Below are the code and all the weights of a small trained network. Each question names an input and a class and asks about switching units off, where a switched-off unit gives its printed mean instead of its output.

import numpy as np


def w(rows, s, z=0):
    codes = np.array(rows[::2]) - 128.0
    scale = np.full(codes.shape[1], s)
    scale[-1] = z or s
    return codes * scale


def f(y):
    return y / 2 * (1 + np.tanh(0.7978845608 * (y + 0.044715 * y**3)))


def log_softmax(a):
    a = a - a.max(-1, keepdims=True)
    return a - np.log(np.exp(a).sum(-1, keepdims=True))


def net(x, mask):
    res = np.array(x, float).reshape(1, 6) / 4 @ E
    y = f(res @ A[0][:, :-1].T + A[0][:, -1])
    res = res + np.where(mask, y, B[0][:, -1]) @ B[0][:, :-1]
    return log_softmax(res[-1] @ U[:, :-1].T + U[:, -1])


A, B = {}, {}
E = w([
[131,137,133,134,128,126,143,124,140,122,129],'x0',
[118,109,117,128,132,127,118,132,113,116,132],'x1',
[129,208,160,254,46,141,88,123,47,107,122],'x2',
[134,162,50,141,168,179,157,61,85,169,206],'x3',
[185,5,106,206,68,146,117,93,193,156,139],'x4',
[47,102,131,194,141,79,180,180,113,221,129],'x5',
],0.0097)
A[0] = w([
[166,173,28,158,155,205,180,71,50,134,236,57],'n1',
[150,150,153,101,162,162,59,70,140,71,115,66],'n2',
[115,82,123,99,113,120,129,85,65,95,114,40],'n3',
[107,216,123,72,161,68,114,178,59,95,107,97],'n4',
[120,180,148,207,97,112,76,82,65,83,125,101],'n5',
[196,147,110,76,84,148,78,95,120,63,136,72],'n6',
[169,112,155,154,204,172,145,50,73,170,203,37],'n7',
[106,153,104,184,121,122,137,121,138,77,112,2],'n8',
[183,158,145,77,119,237,76,32,159,37,78,79],'n9',
[171,49,87,193,45,188,87,100,204,144,123,54],'n10',
[57,79,192,147,76,41,127,173,148,101,31,99],'n11',
[240,157,134,75,102,204,54,103,155,2,170,79],'n12',
[130,88,168,154,123,179,130,145,132,115,24,53],'n13',
[58,217,202,96,182,122,119,181,112,85,160,72],'n14',
[127,114,173,123,84,83,123,190,154,60,109,87],'n15',
[128,158,165,183,96,144,115,113,93,159,115,50],'n16',
[225,42,138,212,70,113,75,75,174,120,170,92],'n17',
[75,107,122,115,88,126,156,122,122,75,166,116],'n18',
[67,111,124,165,129,142,170,172,110,207,83,41],'n19',
[167,78,208,104,102,63,87,212,136,92,62,82],'n20',
[43,104,164,196,165,75,171,154,125,182,119,43],'n21',
[78,81,129,149,159,103,113,159,77,179,116,27],'n22',
[137,152,158,142,125,60,63,223,189,112,55,92],'n23',
[153,167,77,129,135,178,133,65,96,193,133,60],'n24',
[46,127,161,207,143,61,179,172,132,229,166,78],'n25',
[154,133,167,68,52,92,70,124,174,77,57,64],'n26',
[182,16,137,163,109,134,122,127,171,166,145,67],'n27',
[95,230,157,51,204,117,131,129,57,55,111,82],'n28',
[129,32,128,13,225,87,140,104,237,147,132,80],'n29',
[102,180,122,203,98,112,87,97,77,89,101,88],'n30',
[132,107,162,111,92,92,144,174,161,112,35,84],'n31',
[125,191,154,236,49,88,83,178,100,112,144,97],'n32',
[107,144,34,129,140,187,163,67,106,191,201,92],'n33',
[154,207,195,217,40,179,64,136,66,98,148,123],'n34',
[118,128,115,7,165,105,158,173,187,147,168,89],'n35',
[117,100,176,102,81,130,80,183,150,83,68,74],'n36',
],0.0077,0.0055)
B[0] = w([
[192,169,188,98,104,108,152,17,71,82,204,224],'n1',
[96,99,184,198,141,75,107,155,131,144,125,174],'n2',
[157,131,135,156,126,135,98,123,126,136,104,121],'n3',
[40,214,107,157,33,230,214,120,185,197,83,205],'n4',
[164,78,68,43,156,98,110,156,238,92,82,203],'n5',
[92,87,198,194,191,88,95,170,85,185,109,189],'n6',
[211,142,120,118,83,116,156,73,70,114,159,168],'n7',
[112,93,118,118,122,121,106,120,146,99,139,126],'n8',
[83,82,211,208,207,25,88,190,97,194,126,228],'n9',
[76,200,90,132,57,198,206,93,170,220,97,216],'n10',
[165,200,163,101,137,117,133,53,52,84,199,201],'n11',
[73,84,242,222,198,55,93,211,90,162,112,243],'n12',
[141,157,131,98,107,138,156,112,81,120,169,145],'n13',
[62,186,111,151,31,203,198,108,155,176,84,198],'n14',
[155,151,119,131,106,125,168,78,72,83,198,170],'n15',
[137,62,109,114,143,158,94,170,142,62,110,159],'n16',
[62,213,105,146,34,200,206,144,174,224,43,229],'n17',
[96,138,108,102,147,122,181,137,106,143,149,126],'n18',
[95,124,206,204,191,114,103,176,139,145,140,163],'n19',
[202,200,135,92,99,106,144,86,80,78,199,196],'n20',
[66,77,192,225,205,79,96,138,96,181,138,178],'n21',
[97,92,140,157,148,100,107,142,99,151,116,144],'n22',
[180,158,136,119,94,109,151,55,79,97,198,186],'n23',
[180,166,145,143,118,109,140,60,97,75,118,167],'n24',
[64,65,207,190,218,43,59,178,87,192,125,205],'n25',
[155,160,152,182,137,99,106,77,83,112,176,188],'n26',
[73,191,102,111,64,209,170,147,133,205,47,191],'n27',
[59,169,88,171,30,221,165,130,142,202,101,229],'n28',
[174,31,45,48,183,159,80,169,227,60,100,232],'n29',
[146,65,72,48,145,116,114,142,216,108,111,188],'n30',
[165,171,122,117,134,107,115,69,87,114,170,171],'n31',
[150,53,40,78,189,144,114,155,180,53,111,219],'n32',
[213,195,157,92,122,128,97,58,33,65,254,202],'n33',
[175,63,14,32,193,138,83,200,210,73,105,245],'n34',
[173,63,52,38,164,152,92,173,197,89,56,196],'n35',
[179,161,130,135,108,123,134,92,77,87,180,176],'n36',
],0.0068,0.012)
U = w([
[191,75,44,46,199,138,125,137,209,55,89,249],'0',
[67,216,111,171,1,219,184,93,144,206,71,51],'1',
[96,111,227,245,232,25,115,145,73,159,120,159],'2',
[248,208,153,121,111,102,148,3,27,49,207,59],'3',
],0.0091,0.0015)

Each question gives the input, the list of numbers given to net, and the class t.
The units are the neurons (one row each of A and B). Each row of codes is followed by its name. A weight is (code - 128) times the scale printed after its matrix; where a second scale follows, it is the last column's (A, B and U).
mask holds one flag per neuron, in row order. A switched-off neuron (its flag False) gives its mean, the last column of its row in B, instead of its output. The means were averaged over made-up inputs and are rounded, as every weight is.
A unit's drop is (log p(t) with every unit on - log p(t) with that unit switched off) / (log p(t) with every unit on - log p(t) with every unit switched off).
The circuit of an input: a set's keep is (log p(t) with only the set's units on - log p(t) with every unit switched off) / (log p(t) with every unit on - log p(t) with every unit switched off). Starting from the 12 units with the biggest drops (on a tie, the unit counted first), units are removed one at a time, each time the one whose removal leaves the highest keep (on an exact tie, the one counted first), for as long as the keep stays at least 0.8.
units of the circuit, in order: the units of the circuit, biggest drop first
k most important neurons: the k neurons with the biggest drops, biggest first
drop of u: that unit's drop, to one decimal
input [-3,-6,1,2,-5,-7], class 2: units of the circuit, in order -> [n12]
input [-5,-8,6,6,-7,-4], class 1: 3 most important neurons -> [n28 n4 n14]
input [8,3,-1,-6,-5,4], class 3: 2 most important neurons -> [n11 n17]
input [-2,2,7,6,7,-7], class 0: 2 most important neurons -> [n34 n5]
input [-5,-7,8,2,-7,-2], class 0: 2 most important neurons -> [n34 n5]
input [0,-5,4,-7,-6,5], class 3: 3 most important neurons -> [n11 n23 n17]
input [3,7,-3,6,5,-6], class 2: 3 most important neurons -> [n12 n9 n6]
input [-4,2,-7,-5,8,8], class 1: 2 most important neurons -> [n27 n10]
input [4,-7,5,-7,6,-3], class 3: 2 most important neurons -> [n20 n11]
input [-3,3,1,5,-2,-6], class 2: 2 most important neurons -> [n12 n9]
input [-3,-2,-1,6,7,-2], class 1: 2 most important neurons -> [n17 n10]
input [8,-7,8,6,0,8], class 0: 2 most important neurons -> [n34 n32]
input [-2,-4,6,6,-7,-5], class 1: 2 most important neurons -> [n28 n4]
input [-6,2,8,-6,0,-6], class 0: units of the circuit, in order -> [n34]
input [-5,7,6,-6,1,2], class 0: 2 most important neurons -> [n34 n32]
input [-4,-2,6,-2,-2,6], class 0: 3 most important neurons -> [n32 n34 n12]
input [-6,3,7,8,-8,-2], class 1: 2 most important neurons -> [n28 n4]
input [-5,7,4,1,-8,7], class 1: drop of n4 -> 2.1
input [0,3,-6,-1,7,1], class 1: drop of n10 -> 0.7
input [-6,-2,-5,-1,7,5], class 1: units of the circuit, in order -> [n27]
input [5,4,-2,3,6,-8], class 2: drop of n9 -> 0.3
input [-2,2,7,-6,4,-8], class 2: drop of n9 -> 1.9
